Below is a small trained network, with its code and all its weights. Each question gives an input and a target symbol and asks what happens when units are switched off, that is, made to give their printed mean instead of their output.

import numpy as np


def w(rows, s, z=0):
    codes = np.array(rows[::2]) - 128.0
    scale = np.full(codes.shape[1], s)
    scale[-1] = z or s
    return codes * scale


def norm(h):
    return h / np.sqrt((h * h).mean(-1, keepdims=True) + 1e-5)


def f(y):
    return np.maximum(y, 0)


def softmax(a):
    e = np.exp(a - a.max(-1, keepdims=True))
    return e / e.sum(-1, keepdims=True)


def log_softmax(a):
    a = a - a.max(-1, keepdims=True)
    return a - np.log(np.exp(a).sum(-1, keepdims=True))


def net(x, mask):
    ids = ['ΞΦδεηπσ'.index(c) for c in x.split()]
    T = len(ids)
    res = E[ids] + P[:T]
    r = norm(res)
    for j in range(3):
        rows = slice(2 * j, 2 * j + 2)
        q, k, v = (r @ M[0][rows].T for M in (Q, K, V))
        z = softmax(np.where(np.tri(T) > 0, q @ k.T / 2**0.5, -1e9)) @ v
        o = O[0][rows]
        res = res + np.where(mask[j], z, o[:, -1]) @ o[:, :-1]
    y = f(norm(res) @ A[0][:, :-1].T + A[0][:, -1])
    res = res + np.where(mask[3:27], y, B[0][:, -1]) @ B[0][:, :-1]
    return log_softmax(norm(res)[-1] @ U[:, :-1].T + U[:, -1])


Q, K, V, O, A, B = {}, {}, {}, {}, {}, {}
E = w([
[147,118,32],'Ξ',
[121,40,59],'Φ',
[7,62,111],'δ',
[79,5,125],'ε',
[193,111,125],'η',
[17,75,108],'π',
[154,157,44],'σ',
],0.018)
P = w([
[37,174,163],'0',
[234,108,128],'1',
[247,77,161],'2',
[115,126,142],'3',
[104,137,130],'4',
[150,90,179],'5',
[183,79,154],'6',
[150,130,144],'7',
[151,103,165],'8',
[141,102,175],'9',
[75,149,134],'10',
[175,22,62],'11',
[244,48,189],'12',
],0.011)
Q[0] = w([
[110,139,122],'h0',
[146,121,156],'h0',
[217,101,177],'h1',
[186,165,184],'h1',
[157,3,31],'h2',
[154,146,124],'h2',
],0.036)
K[0] = w([
[159,131,141],'h0',
[113,127,97],'h0',
[42,178,133],'h1',
[41,75,91],'h1',
[91,255,228],'h2',
[114,87,159],'h2',
],0.03)
V[0] = w([
[109,123,254],'h0',
[175,2,150],'h0',
[139,128,60],'h1',
[93,90,145],'h1',
[160,182,199],'h2',
[183,73,126],'h2',
],0.049)
O[0] = w([
[221,221,172,50],'h0',
[253,71,60,253],'h0',
[99,110,54,182],'h1',
[118,74,188,124],'h1',
[184,208,148,36],'h2',
[147,80,224,94],'h2',
],0.034,0.037)
A[0] = w([
[59,101,201,116],'n0',
[94,141,98,141],'n1',
[100,104,93,155],'n2',
[201,242,141,133],'n3',
[71,175,128,91],'n4',
[92,65,167,135],'n5',
[49,81,193,90],'n6',
[244,206,175,152],'n7',
[160,132,79,88],'n8',
[139,128,104,96],'n9',
[108,86,103,125],'n10',
[87,95,63,178],'n11',
[159,165,126,112],'n12',
[126,195,55,126],'n13',
[76,157,144,87],'n14',
[179,70,91,140],'n15',
[156,132,92,103],'n16',
[151,171,147,128],'n17',
[147,156,165,76],'n18',
[186,47,103,138],'n19',
[192,249,133,146],'n20',
[36,166,43,162],'n21',
[222,185,107,254],'n22',
[132,124,127,104],'n23',
],0.019,0.0085)
B[0] = w([
[180,153,73,135],'n0',
[140,146,147,152],'n1',
[124,168,141,198],'n2',
[57,47,253,136],'n3',
[119,184,111,131],'n4',
[142,167,146,162],'n5',
[204,127,84,140],'n6',
[27,34,181,141],'n7',
[148,160,78,160],'n8',
[135,141,104,140],'n9',
[143,167,121,195],'n10',
[126,199,154,246],'n11',
[96,107,159,131],'n12',
[146,102,197,149],'n13',
[184,182,96,130],'n14',
[156,190,95,237],'n15',
[145,151,94,154],'n16',
[135,111,197,131],'n17',
[143,107,161,129],'n18',
[173,200,81,249],'n19',
[72,79,255,136],'n20',
[174,160,209,195],'n21',
[61,88,235,170],'n22',
[142,111,111,128],'n23',
],0.054,0.019)
U = w([
[47,79,86,49],'Ξ',
[231,68,141,95],'Φ',
[60,159,114,171],'δ',
[124,6,75,227],'ε',
[121,72,196,252],'η',
[157,174,155,58],'π',
[132,189,148,83],'σ',
],0.016,0.0041)

Each question gives the input, a string of symbols that net reads in full, and the target symbol t.
The units are the heads (2 rows each of Q, K, V and O) and the neurons (one row each of A and B). Each row of codes is followed by its name. A weight is (code - 128) times the scale printed after its matrix; where a second scale follows, it is the last column's (O, A, B and U).
mask holds one flag per unit, heads first, then neurons. A switched-off unit (its flag False) gives its mean, the last column of its rows in O or B, instead of its output. The means were averaged over made-up inputs and are rounded, as every weight is.
A unit's drop is (log p(t) with every unit on - log p(t) with that unit switched off) / (log p(t) with every unit on - log p(t) with every unit switched off).
The circuit of an input: a set's keep is (log p(t) with only the set's units on - log p(t) with every unit switched off) / (log p(t) with every unit on - log p(t) with every unit switched off). Starting from the 12 units with the biggest drops (on a tie, the unit counted first), units are removed one at a time, each time the one whose removal leaves the highest keep (on an exact tie, the one counted first), for as long as the keep stays at least 0.8.
units of the circuit, in order: the units of the circuit, biggest drop first
k most important neurons: the k neurons with the biggest drops, biggest first
which heads matter: for each layer, one digit per head in row order, 1 if its drop is at least 0.15 and else 0, layers parted by /
drop of u: that unit's drop, to one decimal
input η ε Φ η Φ Ξ, target η: which heads matter -> 001
input π Φ σ η, target π: units of the circuit, in order -> h0; h1
input π π σ, target σ: which heads matter -> 101
input σ Φ δ, target δ: units of the circuit, in order -> h0
input Ξ Φ ε, target Ξ: which heads matter -> 100
input Ξ Φ Φ, target Ξ: which heads matter -> 100
input Φ η Ξ η Φ σ Φ ε σ ε Φ σ, target Φ: which heads matter -> 001
input σ η δ, target σ: units of the circuit, in order -> h0; n21
input Ξ π Ξ, target Ξ: 2 most important neurons -> n19; n15
input η Φ Φ, target η: which heads matter -> 011
input σ Φ σ σ Φ π, target δ: 2 most important neurons -> n21; n11
input π Φ Φ ε η, target π: which heads matter -> 100
input σ Φ ε Φ π η, target σ: 2 most important neurons -> n21; n6
input Φ η Ξ Φ Ξ, target Φ: units of the circuit, in order -> h2
input Φ Φ η Φ Φ Φ Φ ε, target Φ: drop of h2 -> 0.8
input Φ σ Φ η Φ, target Φ: drop of h2 -> 0.9
input Ξ σ Φ, target Ξ: drop of h0 -> 0.7
